Here is a tiny trained network, its code and every weight. The questions are about switching its units off for an input and a class, where a switched-off unit gives its printed mean instead of its output.

import numpy as np


def w(rows, s, z=0):
    codes = np.array(rows[::2]) - 128.0
    scale = np.full(codes.shape[1], s)
    scale[-1] = z or s
    return codes * scale


def f(y):
    return y / 2 * (1 + np.tanh(0.7978845608 * (y + 0.044715 * y**3)))


def log_softmax(a):
    a = a - a.max(-1, keepdims=True)
    return a - np.log(np.exp(a).sum(-1, keepdims=True))


def net(x, mask):
    res = np.array(x, float).reshape(1, 5) / 4 @ E
    y = f(res @ A[0][:, :-1].T + A[0][:, -1])
    res = res + np.where(mask, y, B[0][:, -1]) @ B[0][:, :-1]
    return log_softmax(res[-1] @ U[:, :-1].T + U[:, -1])


A, B = {}, {}
E = w([
[201,157,108,72,78],'x0',
[107,129,7,110,151],'x1',
[110,198,141,73,179],'x2',
[128,125,128,122,129],'x3',
[126,110,127,100,135],'x4',
],0.016)
A[0] = w([
[249,153,106,93,96,187],'N1',
[183,144,167,130,62,186],'N2',
[136,34,110,151,77,255],'N3',
[121,179,162,105,143,134],'N4',
[159,149,213,109,122,218],'N5',
[84,106,113,142,186,185],'N6',
[98,99,118,177,151,216],'N7',
[98,229,144,84,179,210],'N8',
[118,133,48,135,139,178],'N9',
[169,103,105,138,84,142],'N10',
[95,107,166,144,195,175],'N11',
[91,74,250,135,130,251],'N12',
],0.016,0.008)
B[0] = w([
[133,195,144,46,114,230],'N1',
[142,106,172,74,106,206],'N2',
[148,104,129,135,50,232],'N3',
[93,121,152,91,205,171],'N4',
[136,151,197,105,170,218],'N5',
[86,87,135,186,119,188],'N6',
[150,77,124,174,109,192],'N7',
[120,113,106,132,249,233],'N8',
[97,113,18,101,91,202],'N9',
[87,182,134,98,50,177],'N10',
[122,131,113,174,143,188],'N11',
[151,167,156,202,138,255],'N12',
],0.015,0.02)
U = w([
[248,86,170,202,84,206],'0',
[95,48,91,174,57,118],'1',
[110,134,220,116,42,88],'2',
[110,161,74,99,42,146],'3',
[71,141,173,181,162,92],'4',
[52,54,95,152,153,252],'5',
[134,127,181,80,157,68],'6',
[157,183,47,82,157,42],'7',
],0.013,0.0025)

Each question gives the input, the list of numbers given to net, and the class t.
The units are the neurons (one row each of A and B). Each row of codes is followed by its name. A weight is (code - 128) times the scale printed after its matrix; where a second scale follows, it is the last column's (A, B and U).
mask holds one flag per neuron, in row order. A switched-off neuron (its flag False) gives its mean, the last column of its row in B, instead of its output. The means were averaged over made-up inputs and are rounded, as every weight is.
A unit's drop is (log p(t) with every unit on - log p(t) with that unit switched off) / (log p(t) with every unit on - log p(t) with every unit switched off).
The circuit of an input: a set's keep is (log p(t) with only the set's units on - log p(t) with every unit switched off) / (log p(t) with every unit on - log p(t) with every unit switched off). Starting from all 12 units, units are removed one at a time, each time the one whose removal leaves the highest keep (on an exact tie, the one counted first), for as long as the keep stays at least 0.8.
units of the circuit, in order: the units of the circuit, biggest drop first
top k neurons: the k neurons with the biggest drops, biggest first
drop of u: that unit's drop, to one decimal
input [-1,-8,-1,4,-2], class 0: units of the circuit, in order => N12
input [4,1,1,8,0], class 7: units of the circuit, in order => N3, N5
input [0,1,0,1,-4], class 1: units of the circuit, in order => N1, N5
input [0,-1,0,4,8], class 0: top 2 neurons => N1, N8
input [-5,-6,0,-6,8], class 0: top 2 neurons => N8, N12
input [-8,-7,0,8,-8], class 0: units of the circuit, in order => N7, N12
input [-1,1,5,-4,8], class 5: units of the circuit, in order => N12, N1
input [0,8,4,5,-1], class 5: top 2 neurons => N1, N6
input [0,-8,1,0,-4], class 4: top 2 neurons => N12, N3
input [1,4,-5,-7,8], class 3: top 2 neurons => N10, N8
input [1,-4,-8,5,-8], class 2: top 2 neurons => N10, N2
input [3,-6,1,3,4], class 6: top 2 neurons => N3, N5
input [-8,7,0,2,1], class 1: top 2 neurons => N8, N7
input [6,7,0,2,6], class 3: units of the circuit, in order => N8
input [-1,-6,5,4,2], class 4: top 2 neurons => N12, N1
input [0,4,-5,-4,-2], class 1: top 2 neurons => N1, N7
input [2,3,0,7,0], class 3: top 2 neurons => N8, N5
input [-8,-2,0,5,-8], class 0: top 2 neurons => N7, N8
input [3,-3,1,-2,0], class 6: drop of N3 => 0.3
input [-5,8,-1,1,-5], class 1: top neuron => N8
input [-4,-1,0,8,8], class 0: drop of N4 => 0.1
input [-2,8,-4,0,-7], class 1: drop of N4 => 0.0
input [-5,1,7,-7,4], class 5: drop of N8 => 0.1
